arr =
[[2 6 6 8 8 1 8 6 3]
 [4 5 6 7 6 4 5 5 5]
 [2 5 7 7 7 1 7 6 3]
 [2 6 7 8 8 1 7 6 3]]
Rows and columns are counted from 0.
row 0 col 0	2
row 2 col 4	7
row 1 col 3	7
row 2 col 5	1
row 1 col 8	5
row 2 col 3	7
row 3 col 1	6
row 0 col 4	8
row 1 col 4	6
row 1 col 7	5
row 3 col 3	8
row 0 col 1	6
row 3 col 4	8
row 3 col 6	7
row 1 col 1	5

m =
14	-9	7	-21	-4	-21	15	2	4	-4	25
5	6	-16	-10	18	-24	-1	1	-43	-15	-5
15	-21	3	6	2	-14	-5	-12	-11	-16	27
-6	-14	-14	-13	-5	-30	41	2	-33	-41	-20
-9	1	28	-36	-24	-40	36	29	-3	-25	-1
-16	35	17	-20	25	-18	20	30	-13	5	5
-19	19	4	-17	11	-19	45	13	-18	4	-16
-3	-20	-18	-3	-2	-29	35	2	-33	-40	-14
-15	-9	28	-31	-11	-8	30	10	20	-28	-16
-2	-3	-2	46	26	-2	-19	16	4	1	16
2	-13	29	16	2	-22	12	8	6	-5	32
7	-13	25	27	22	-12	-4	11	-35	12	21
16	1	20	2	9	-8	-12	4	-35	-2	20
m[0,0]: 14
m[4,9]: -25
m[5,7]: 30
m[8,9]: -28
m[6,0]: -19
m[5,6]: 20
m[1,7]: 1
m[3]: [-6, -14, -14, -13, -5, -30, 41, 2, -33, -41, -20]
m[:, 6]: [15, -1, -5, 41, 36, 20, 45, 35, 30, -19, 12, -4, -12]
m[7,6]: 35
m[12]: [16, 1, 20, 2, 9, -8, -12, 4, -35, -2, 20]
m[8,2]: 28
m[11,5]: -12
m[8,1]: -9
m[7]: [-3, -20, -18, -3, -2, -29, 35, 2, -33, -40, -14]
m[8,7]: 10
m[7,4]: -2
m[4,6]: 36
m[2]: [15, -21, 3, 6, 2, -14, -5, -12, -11, -16, 27]
m[6]: [-19, 19, 4, -17, 11, -19, 45, 13, -18, 4, -16]
m[6,8]: -18
m[11,8]: -35
m[6,4]: 11
m[5,9]: 5
m[1,2]: -16
m[9,8]: 4
m[4]: [-9, 1, 28, -36, -24, -40, 36, 29, -3, -25, -1]
m[:, 10]: [25, -5, 27, -20, -1, 5, -16, -14, -16, 16, 32, 21, 20]
m[11,0]: 7
m[:, 9]: [-4, -15, -16, -41, -25, 5, 4, -40, -28, 1, -5, 12, -2]
m[:, 4]: [-4, 18, 2, -5, -24, 25, 11, -2, -11, 26, 2, 22, 9]
m[2,10]: 27
m[0,4]: -4
m[7,8]: -33
m[:, 2]: [7, -16, 3, -14, 28, 17, 4, -18, 28, -2, 29, 25, 20]
m[5,3]: -20

grid =
[[32, 74, 160, 197, 145, 84, 169, 50],
 [32, 122, 197, 174, 132, 73, 224, 67],
 [32, 133, 74, 156, 77, 230, 50, 67],
 [32, 162, 123, 151, 217, 99, 150, 112],
 [32, 166, 109, 136, 166, 62, 145, 61],
 [32, 195, 107, 136, 64, 125, 164, 37],
 [32, 26, 123, 143, 72, 181, 21, 88],
 [32, 177, 132, 54, 145, 137, 11, 115],
 [32, 92, 137, 149, 251, 77, 150, 167]]
grid[0][0] = 32
grid[8][4] = 251
grid[1][6] = 224
grid[3][2] = 123
grid[0] = [32, 74, 160, 197, 145, 84, 169, 50]
grid[4][2] = 109
grid[6][5] = 181
grid[4][7] = 61
grid[6][6] = 21
grid[8][1] = 92
grid[6] = [32, 26, 123, 143, 72, 181, 21, 88]
grid[5][0] = 32
grid[8][3] = 149
grid[:, 5] = [84, 73, 230, 99, 62, 125, 181, 137, 77]
grid[:, 7] = [50, 67, 67, 112, 61, 37, 88, 115, 167]
grid[4][3] = 136
grid[2][0] = 32
grid[4][5] = 62
grid[6][2] = 123
grid[5][1] = 195
grid[1][4] = 132
grid[0][5] = 84
grid[6][4] = 72
grid[8] = [32, 92, 137, 149, 251, 77, 150, 167]
grid[1][0] = 32
grid[1][1] = 122
grid[7][7] = 115
grid[5] = [32, 195, 107, 136, 64, 125, 164, 37]
grid[5][7] = 37
grid[5][5] = 125
grid[8][0] = 32

X =
[[42 -3  4 43]
 [25  1 -1  7]
 [30 -2  6 14]]
X[0,0]: 42
X[1,3]: 7
X[1,0]: 25
X[:, 0]: [42, 25, 30]
X[:, 3]: [43, 7, 14]

M = -29,-42,-39,-41,-47,-44,-47,14,-20,32
M[0] = -29
M[4] = -47
M[7] = 14
M[6] = -47
